Here is a tiny trained network, its code and every weight. The questions are about switching its units off for an input and a class, where a switched-off unit gives its printed mean instead of its output.

import numpy as np


def w(rows, s, z=0):
    codes = np.array(rows[::2]) - 128.0
    scale = np.full(codes.shape[1], s)
    scale[-1] = z or s
    return codes * scale


def norm(h):
    return h / np.sqrt((h * h).mean(-1, keepdims=True) + 1e-5)


def f(y):
    return np.maximum(y, 0)


def log_softmax(a):
    a = a - a.max(-1, keepdims=True)
    return a - np.log(np.exp(a).sum(-1, keepdims=True))


def net(x, mask):
    res = np.array(x, float).reshape(1, 4) / 4 @ E
    u = 0
    for l in range(4):
        y = f(norm(res) @ A[l][:, :-1].T + A[l][:, -1])
        res = res + np.where(mask[u : u + 3], y, B[l][:, -1]) @ B[l][:, :-1]
        u += 3
    return log_softmax(norm(res)[-1] @ U[:, :-1].T + U[:, -1])


A, B = {}, {}
E = w([
[45,111,218,97,102,124,94,220],'x0',
[117,77,118,171,80,109,133,98],'x1',
[150,99,151,93,1,144,133,81],'x2',
[127,16,96,184,89,113,187,111],'x3',
],0.0071)
A[0] = w([
[180,170,1,138,116,164,131,109,104],'0.n1',
[122,70,103,171,238,138,20,92,10],'0.n2',
[178,41,126,35,91,233,92,84,162],'0.n3',
],0.0052,0.0012)
B[0] = w([
[51,140,247,50,140,75,110,10,254],'0.n1',
[170,180,75,33,55,21,110,203,211],'0.n2',
[254,232,162,176,134,164,65,184,234],'0.n3',
],0.0086,0.0036)
A[1] = w([
[85,197,255,114,125,107,175,60,156],'1.n1',
[57,124,182,199,124,226,174,233,248],'1.n2',
[126,165,145,129,241,60,97,98,147],'1.n3',
],0.006,0.0016)
B[1] = w([
[24,68,96,193,136,195,255,245,252],'1.n1',
[100,114,243,148,179,77,106,93,221],'1.n2',
[169,117,80,68,35,80,171,48,253],'1.n3',
],0.0061,0.005)
A[2] = w([
[192,117,87,29,179,75,157,67,220],'2.n1',
[145,89,62,93,152,67,103,187,101],'2.n2',
[253,197,117,140,97,161,121,198,252],'2.n3',
],0.0065,0.0013)
B[2] = w([
[110,91,132,156,121,161,146,158,255],'2.n1',
[222,139,69,62,132,68,9,120,179],'2.n2',
[169,95,50,184,84,127,107,153,215],'2.n3',
],0.011,0.0057)
A[3] = w([
[150,94,73,117,248,106,100,152,39],'3.n1',
[117,130,177,153,118,76,205,13,2],'3.n2',
[122,169,60,162,174,153,254,26,39],'3.n3',
],0.0065,0.00071)
B[3] = w([
[101,163,88,181,82,92,126,116,198],'3.n1',
[160,118,185,88,94,114,171,137,227],'3.n2',
[64,154,213,146,254,191,58,167,254],'3.n3',
],0.012,0.0045)
U = w([
[76,128,202,132,198,207,122,152,6],'0',
[190,152,1,145,81,155,21,120,250],'1',
],0.0079,0.00021)

Each question gives the input, the list of numbers given to net, and the class t.
The units are the neurons (one row each of A and B). Each row of codes is followed by its name. A weight is (code - 128) times the scale printed after its matrix; where a second scale follows, it is the last column's (A, B and U).
mask holds one flag per neuron, layer by layer. A switched-off neuron (its flag False) gives its mean, the last column of its row in B, instead of its output. The means were averaged over made-up inputs and are rounded, as every weight is.
A unit's drop is (log p(t) with every unit on - log p(t) with that unit switched off) / (log p(t) with every unit on - log p(t) with every unit switched off).
The circuit of an input: a set's keep is (log p(t) with only the set's units on - log p(t) with every unit switched off) / (log p(t) with every unit on - log p(t) with every unit switched off). Starting from all 12 units, units are removed one at a time, each time the one whose removal leaves the highest keep (on an exact tie, the one counted first), for as long as the keep stays at least 0.8.
units of the circuit, in order: the units of the circuit, biggest drop first
k most important neurons: the k neurons with the biggest drops, biggest first
top k neurons in layer l: the k neurons of layer l with the biggest drops, biggest first
drop of u: that unit's drop, to one decimal
input [3,-2,6,-8], class 1: units of the circuit, in order => (0.n1, 3.n3)
input [-6,-7,5,-4], class 0: units of the circuit, in order => (0.n1, 1.n1)
input [-4,-4,-8,6], class 1: units of the circuit, in order => (0.n2, 2.n2)
input [4,0,6,0], class 1: units of the circuit, in order => (0.n3, 2.n3)
input [-1,2,-2,0], class 1: top neuron in layer 0 => (0.n2)
input [-5,-7,5,-6], class 0: 3 most important neurons => (0.n1, 0.n2, 1.n1)
input [-8,-5,8,-4], class 0: 2 most important neurons => (0.n1, 0.n2)
input [-1,-8,5,-1], class 1: 2 most important neurons => (2.n3, 0.n3)
input [-5,4,5,-1], class 0: drop of 3.n3 => 0.1
input [-6,7,4,-3], class 0: drop of 0.n1 => 1.0
input [-3,-5,3,-1], class 0: drop of 1.n1 => 0.6
